Here is a tiny trained network, its code and every weight. The questions are about switching its units off for an input and a target symbol, where a switched-off unit gives its printed mean instead of its output.

import numpy as np


def w(rows, s, z=0):
    codes = np.array(rows[::2]) - 128.0
    scale = np.full(codes.shape[1], s)
    scale[-1] = z or s
    return codes * scale


def softmax(a):
    e = np.exp(a - a.max(-1, keepdims=True))
    return e / e.sum(-1, keepdims=True)


def log_softmax(a):
    a = a - a.max(-1, keepdims=True)
    return a - np.log(np.exp(a).sum(-1, keepdims=True))


def net(x, mask):
    ids = ['ΓΘΛΣαβδεζημξτφψ'.index(c) for c in x.split()]
    T = len(ids)
    res = E[ids] + P[:T]
    u = 0
    for l in range(2):
        r = res
        for j in range(3):
            rows = slice(3 * j, 3 * j + 3)
            q, k, v = (r @ M[l][rows].T for M in (Q, K, V))
            z = softmax(np.where(np.tri(T) > 0, q @ k.T / 3**0.5, -1e9)) @ v
            o = O[l][rows]
            res = res + np.where(mask[u + j], z, o[:, -1]) @ o[:, :-1]
        u += 3
    return log_softmax(res[-1] @ U[:, :-1].T + U[:, -1])


Q, K, V, O = {}, {}, {}, {}
E = w([
[137,64,217,55,197,106,90,212,74],'Γ',
[116,29,93,164,51,161,75,106,40],'Θ',
[219,136,183,95,112,91,120,154,159],'Λ',
[196,96,128,72,244,158,150,127,146],'Σ',
[167,141,139,118,105,202,110,216,93],'α',
[111,173,158,96,99,115,100,121,109],'β',
[165,87,89,165,71,171,74,24,110],'δ',
[178,179,97,104,151,110,167,30,175],'ε',
[210,189,115,131,99,219,115,101,157],'ζ',
[87,121,109,98,179,94,130,45,101],'η',
[188,44,86,156,67,136,107,187,102],'μ',
[123,118,182,66,222,189,84,140,88],'ξ',
[94,97,136,118,92,53,118,179,71],'τ',
[144,150,55,204,26,118,127,85,112],'φ',
[104,156,234,231,42,130,249,67,38],'ψ',
],0.013)
P = w([
[115,110,107,88,118,105,71,151,180],'0',
[109,201,119,102,164,166,171,138,57],'1',
[179,140,181,158,176,94,125,129,80],'2',
[79,82,179,206,160,134,151,155,202],'3',
[55,146,130,65,108,186,239,125,138],'4',
[178,168,198,78,182,123,216,116,68],'5',
[145,52,224,235,144,93,138,124,182],'6',
[28,91,146,171,121,201,247,141,200],'7',
[127,135,145,60,79,187,241,84,77],'8',
[200,99,248,167,185,135,190,120,136],'9',
],0.012)
Q[0] = w([
[83,96,115,128,125,150,139,142,221],'0.h0',
[130,113,130,50,112,176,143,95,113],'0.h0',
[48,140,83,89,88,136,141,157,122],'0.h0',
[125,89,170,74,74,173,254,106,96],'0.h1',
[177,167,64,82,137,86,74,127,60],'0.h1',
[206,101,233,207,153,132,166,83,49],'0.h1',
[148,77,125,146,147,156,120,139,178],'0.h2',
[144,137,164,148,129,129,192,144,83],'0.h2',
[138,109,115,129,105,99,139,95,108],'0.h2',
],0.013)
K[0] = w([
[168,168,115,91,143,127,166,124,48],'0.h0',
[151,108,146,159,139,102,129,105,118],'0.h0',
[186,133,131,129,129,97,95,110,101],'0.h0',
[158,125,228,214,131,111,162,91,91],'0.h1',
[130,96,92,145,156,103,5,149,223],'0.h1',
[56,111,182,160,104,164,202,128,169],'0.h1',
[150,90,114,137,154,150,135,141,142],'0.h2',
[131,117,151,100,103,127,112,131,168],'0.h2',
[120,99,95,127,107,108,112,97,142],'0.h2',
],0.016)
V[0] = w([
[48,180,143,115,84,89,166,133,84],'0.h0',
[106,143,37,140,151,117,163,141,130],'0.h0',
[43,159,170,82,144,152,133,89,124],'0.h0',
[87,114,126,149,133,78,139,3,106],'0.h1',
[162,204,113,136,140,132,125,80,197],'0.h1',
[102,75,137,85,197,215,68,96,120],'0.h1',
[146,38,156,151,133,148,155,183,120],'0.h2',
[128,75,73,141,137,48,125,98,160],'0.h2',
[126,156,163,153,148,84,141,139,167],'0.h2',
],0.013)
O[0] = w([
[69,122,114,129,124,97,130,184,40,132],'0.h0',
[104,16,84,157,166,198,161,170,103,45],'0.h0',
[65,166,170,42,153,138,134,116,101,153],'0.h0',
[110,199,189,199,174,186,60,152,156,217],'0.h1',
[144,2,162,122,118,227,19,7,86,31],'0.h1',
[60,130,207,50,87,140,123,174,211,2],'0.h1',
[152,146,147,128,134,100,163,64,149,226],'0.h2',
[162,142,182,70,199,143,129,192,134,24],'0.h2',
[166,117,119,105,146,66,57,84,93,106],'0.h2',
],0.011,0.0054)
Q[1] = w([
[124,170,218,191,117,99,231,72,72],'1.h0',
[191,146,181,65,114,152,163,132,135],'1.h0',
[145,172,170,205,170,120,202,125,118],'1.h0',
[79,86,195,42,49,161,239,159,223],'1.h1',
[120,232,80,126,175,120,74,171,53],'1.h1',
[87,140,105,72,110,118,163,39,71],'1.h1',
[143,181,58,82,90,152,130,157,154],'1.h2',
[234,214,104,115,174,142,81,128,96],'1.h2',
[127,111,255,43,30,221,174,126,125],'1.h2',
],0.0055)
K[1] = w([
[101,162,185,176,59,88,211,69,40],'1.h0',
[117,105,150,139,144,130,118,117,167],'1.h0',
[136,108,178,159,117,125,190,164,139],'1.h0',
[106,132,224,189,98,137,212,145,139],'1.h1',
[123,135,113,82,148,122,84,254,193],'1.h1',
[148,178,163,86,178,99,180,84,78],'1.h1',
[141,85,189,132,115,86,121,146,104],'1.h2',
[124,88,113,141,162,84,83,152,174],'1.h2',
[102,125,135,142,179,116,165,82,150],'1.h2',
],0.008)
V[1] = w([
[123,124,212,156,109,158,180,148,105],'1.h0',
[89,125,68,90,83,72,77,183,103],'1.h0',
[77,161,106,166,78,92,57,89,113],'1.h0',
[94,136,124,110,119,156,98,201,111],'1.h1',
[109,104,84,143,68,83,110,168,83],'1.h1',
[132,146,117,60,193,90,120,129,134],'1.h1',
[96,165,104,125,109,142,165,111,137],'1.h2',
[146,158,164,152,119,85,87,138,135],'1.h2',
[144,101,133,82,247,94,166,148,126],'1.h2',
],0.011)
O[1] = w([
[69,132,44,68,121,131,91,86,157,247],'1.h0',
[182,171,183,153,231,110,148,109,83,18],'1.h0',
[191,126,158,13,136,182,130,93,116,164],'1.h0',
[95,180,98,122,135,156,238,155,91,108],'1.h1',
[45,152,125,91,161,141,159,20,131,132],'1.h1',
[176,131,202,161,16,148,173,160,78,185],'1.h1',
[126,145,48,35,74,169,97,238,109,185],'1.h2',
[144,216,185,144,114,56,141,95,132,133],'1.h2',
[2,79,135,245,40,114,128,109,110,117],'1.h2',
],0.0077,0.012)
U = w([
[27,148,169,124,73,65,202,99,166,43],'Γ',
[99,206,86,152,151,84,146,227,208,38],'Θ',
[110,101,138,150,94,47,98,74,113,171],'Λ',
[21,56,147,120,79,119,153,117,213,158],'Σ',
[155,51,43,56,43,91,253,128,79,142],'α',
[121,137,205,83,123,178,189,112,78,253],'β',
[97,176,150,123,155,146,77,183,241,158],'δ',
[105,87,135,164,94,201,61,163,80,120],'ε',
[89,47,104,31,46,189,124,87,116,66],'ζ',
[32,165,188,144,147,240,145,176,133,235],'η',
[74,110,56,189,169,53,204,108,191,129],'μ',
[59,128,193,38,14,163,152,145,152,9],'ξ',
[107,140,75,198,134,100,223,173,65,95],'τ',
[144,97,66,225,182,151,151,146,53,193],'φ',
[59,175,70,106,91,74,97,167,72,21],'ψ',
],0.0044,0.0046)

Each question gives the input, a string of symbols that net reads in full, and the target symbol t.
The units are the heads (3 rows each of Q, K, V and O). Each row of codes is followed by its name. A weight is (code - 128) times the scale printed after its matrix; where a second scale follows, it is the last column's (O and U).
mask holds one flag per head, layer by layer. A switched-off head (its flag False) gives its mean, the last column of its rows in O, instead of its output. The means were averaged over made-up inputs and are rounded, as every weight is.
A unit's drop is (log p(t) with every unit on - log p(t) with that unit switched off) / (log p(t) with every unit on - log p(t) with every unit switched off).
The circuit of an input: a set's keep is (log p(t) with only the set's units on - log p(t) with every unit switched off) / (log p(t) with every unit on - log p(t) with every unit switched off). Starting from all 6 units, units are removed one at a time, each time the one whose removal leaves the highest keep (on an exact tie, the one counted first), for as long as the keep stays at least 0.8.
circuit, biggest first: the units of the circuit, biggest drop first
most important unit: the unit with the biggest drop
heads that matter: for each layer, one digit per head in row order, 1 if its drop is at least 0.15 and else 0, layers parted by /
input α ε Λ α η, target Λ: heads that matter => 110 / 110
input ξ ζ α α Λ Σ Σ, target Λ: circuit, biggest first => (1.h1 0.h1 0.h2)
input Λ Σ α η, target Σ: heads that matter => 010 / 001
input ξ Γ Λ φ, target Γ: circuit, biggest first => (0.h1 1.h1)
input η ε τ ζ Γ Λ, target ζ: heads that matter => 010 / 000
input ε δ η, target ε: circuit, biggest first => (0.h1 1.h1)
input ψ Γ φ δ ξ α μ, target β: heads that matter => 100 / 100
input ε φ ψ Λ ξ, target φ: most important unit => 0.h2
input ψ φ Λ Σ ζ α, target β: heads that matter => 101 / 100
input ε Θ α, target ε: circuit, biggest first => (0.h1 1.h1)
input η φ μ δ ε ψ η, target τ: circuit, biggest first => (1.h1 0.h2 0.h1)
input μ φ ε, target μ: heads that matter => 111 / 110
input α Γ Λ η Σ ξ δ, target Σ: circuit, biggest first => (0.h1 1.h2)
input α β Σ Γ ψ φ Λ, target ζ: heads that matter => 011 / 111
input ε ψ ψ φ ψ α, target φ: circuit, biggest first => (0.h1 0.h0)
input ε Θ ε φ η ζ ξ β α, target ξ: circuit, biggest first => (0.h1)
input α φ ζ ε Λ Θ α φ, target Θ: heads that matter => 010 / 000
input α Θ Λ ζ ε Γ Γ δ Σ, target Γ: heads that matter => 110 / 001
input Γ η Λ Σ η ψ Λ Σ τ, target ξ: circuit, biggest first => (1.h0 1.h1 0.h1 0.h0)
input ζ ε δ α τ α τ α, target α: circuit, biggest first => (0.h1)
input φ φ α Σ, target φ: heads that matter => 110 / 000
input Λ Γ Σ Σ Θ ψ μ β ε δ, target Λ: circuit, biggest first => (1.h2 0.h2 1.h1)
input Σ Σ φ Σ, target Σ: circuit, biggest first => (0.h1 0.h0 1.h0)
input μ ψ α α, target Σ: circuit, biggest first => (1.h0 0.h2)
input η ψ ε Θ δ Θ η η δ ξ, target τ: heads that matter => 011 / 010
